Here is a tiny trained network, its code and every weight. The questions are about switching its units off for an input and a class, where a switched-off unit gives its printed mean instead of its output.

import numpy as np


def w(rows, s, z=0):
    codes = np.array(rows[::2]) - 128.0
    scale = np.full(codes.shape[1], s)
    scale[-1] = z or s
    return codes * scale


def f(y):
    return np.maximum(y, 0)


def log_softmax(a):
    a = a - a.max(-1, keepdims=True)
    return a - np.log(np.exp(a).sum(-1, keepdims=True))


def net(x, mask):
    res = np.array(x, float).reshape(1, 5) / 4 @ E
    y = f(res @ A[0][:, :-1].T + A[0][:, -1])
    res = res + np.where(mask, y, B[0][:, -1]) @ B[0][:, :-1]
    return log_softmax(res[-1] @ U[:, :-1].T + U[:, -1])


A, B = {}, {}
E = w([
[20,98,75,158],'x0',
[75,103,217,71],'x1',
[127,131,130,130],'x2',
[168,33,165,254],'x3',
[128,130,128,130],'x4',
],0.0073)
A[0] = w([
[107,170,98,110,182],'N0',
[153,74,183,164,180],'N1',
[143,102,172,159,163],'N2',
[155,81,212,179,14],'N3',
[130,112,94,171,125],'N4',
[110,165,35,80,25],'N5',
[104,168,87,100,175],'N6',
[157,73,186,169,86],'N7',
[137,101,83,233,102],'N8',
[255,160,164,139,52],'N9',
[133,101,108,156,150],'N10',
[103,181,49,71,61],'N11',
[144,141,86,152,167],'N12',
[67,111,211,120,102],'N13',
[120,177,130,83,188],'N14',
[150,121,173,94,130],'N15',
[251,196,11,145,202],'N16',
[111,155,89,99,177],'N17',
[168,143,142,83,137],'N18',
[125,155,137,98,162],'N19',
[146,95,180,172,154],'N20',
[95,149,84,90,127],'N21',
[187,175,66,121,32],'N22',
[131,113,75,193,118],'N23',
[148,93,170,143,42],'N24',
[98,177,68,87,209],'N25',
[170,163,178,53,165],'N26',
[177,154,67,130,216],'N27',
[6,94,88,125,103],'N28',
[144,117,90,132,155],'N29',
[107,151,118,142,132],'N30',
[144,145,161,44,125],'N31',
[135,114,114,70,129],'N32',
[133,98,125,156,144],'N33',
[201,180,52,115,11],'N34',
[152,102,185,113,60],'N35',
[106,123,206,73,156],'N36',
[215,175,168,165,253],'N37',
[119,88,48,187,154],'N38',
[166,183,158,79,157],'N39',
[147,83,145,130,158],'N40',
],0.0094,0.0044)
B[0] = w([
[145,96,154,115,172],'N0',
[111,193,138,161,195],'N1',
[101,155,141,152,174],'N2',
[144,107,222,66,167],'N3',
[138,124,75,130,158],'N4',
[87,199,148,177,162],'N5',
[145,114,173,113,175],'N6',
[118,152,223,113,176],'N7',
[135,95,18,118,190],'N8',
[61,197,203,146,196],'N9',
[127,120,85,129,158],'N10',
[72,187,185,163,174],'N11',
[112,141,92,142,167],'N12',
[124,163,216,119,165],'N13',
[161,78,95,130,184],'N14',
[141,100,110,133,158],'N15',
[77,195,245,127,255],'N16',
[135,96,160,126,171],'N17',
[127,132,83,129,168],'N18',
[140,104,95,133,161],'N19',
[87,165,156,136,182],'N20',
[122,157,192,127,162],'N21',
[154,71,164,90,162],'N22',
[138,119,51,131,171],'N23',
[135,98,161,98,144],'N24',
[162,96,172,97,196],'N25',
[145,91,39,142,197],'N26',
[96,179,151,159,200],'N27',
[118,186,254,119,176],'N28',
[124,134,104,135,154],'N29',
[130,131,125,119,139],'N30',
[144,93,60,125,177],'N31',
[141,127,107,132,152],'N32',
[142,142,96,146,158],'N33',
[171,62,179,90,168],'N34',
[141,92,128,114,146],'N35',
[164,88,80,126,179],'N36',
[170,57,184,82,233],'N37',
[133,122,34,152,185],'N38',
[136,109,55,146,187],'N39',
[117,158,127,136,161],'N40',
],0.021,0.0092)
U = w([
[151,53,172,67,186],'0',
[41,169,132,170,236],'1',
[139,58,1,145,3],'2',
],0.0098,0.00066)

Each question gives the input, the list of numbers given to net, and the class t.
The units are the neurons (one row each of A and B). Each row of codes is followed by its name. A weight is (code - 128) times the scale printed after its matrix; where a second scale follows, it is the last column's (A, B and U).
mask holds one flag per neuron, in row order. A switched-off neuron (its flag False) gives its mean, the last column of its row in B, instead of its output. The means were averaged over made-up inputs and are rounded, as every weight is.
A unit's drop is (log p(t) with every unit on - log p(t) with that unit switched off) / (log p(t) with every unit on - log p(t) with every unit switched off).
The circuit of an input: a set's keep is (log p(t) with only the set's units on - log p(t) with every unit switched off) / (log p(t) with every unit on - log p(t) with every unit switched off). Starting from the 12 units with the biggest drops (on a tie, the unit counted first), units are removed one at a time, each time the one whose removal leaves the highest keep (on an exact tie, the one counted first), for as long as the keep stays at least 0.8.
units of the circuit, in order: the units of the circuit, biggest drop first
top k neurons: the k neurons with the biggest drops, biggest first
drop of u: that unit's drop, to one decimal
input [-6,-5,4,1,8], class 1: units of the circuit, in order -> (N9)
input [-6,-1,-3,7,-3], class 1: top 3 neurons -> (N9 N1 N20)
input [-4,1,8,-8,7], class 2: top 2 neurons -> (N26 N39)
input [-7,-7,-3,3,3], class 1: top 2 neurons -> (N9 N16)
input [4,1,-1,-2,4], class 0: top 3 neurons -> (N16 N9 N1)
input [1,4,0,7,-2], class 1: top 3 neurons -> (N1 N20 N25)
input [-8,-3,3,8,8], class 1: top 2 neurons -> (N9 N1)
input [-8,-5,0,1,-1], class 1: top 3 neurons -> (N9 N16 N27)
input [-7,-1,7,1,-8], class 1: top 2 neurons -> (N9 N25)
input [7,2,7,-7,-8], class 0: top 2 neurons -> (N25 N16)
input [8,-6,7,2,-3], class 2: drop of N17 -> 0.0
input [-8,5,-6,0,-3], class 2: drop of N26 -> 0.2
input [-3,0,5,4,-7], class 1: drop of N36 -> 0.1
input [-2,0,7,6,7], class 1: units of the circuit, in order -> (N1)
input [8,5,6,-1,0], class 0: drop of N9 -> 0.2
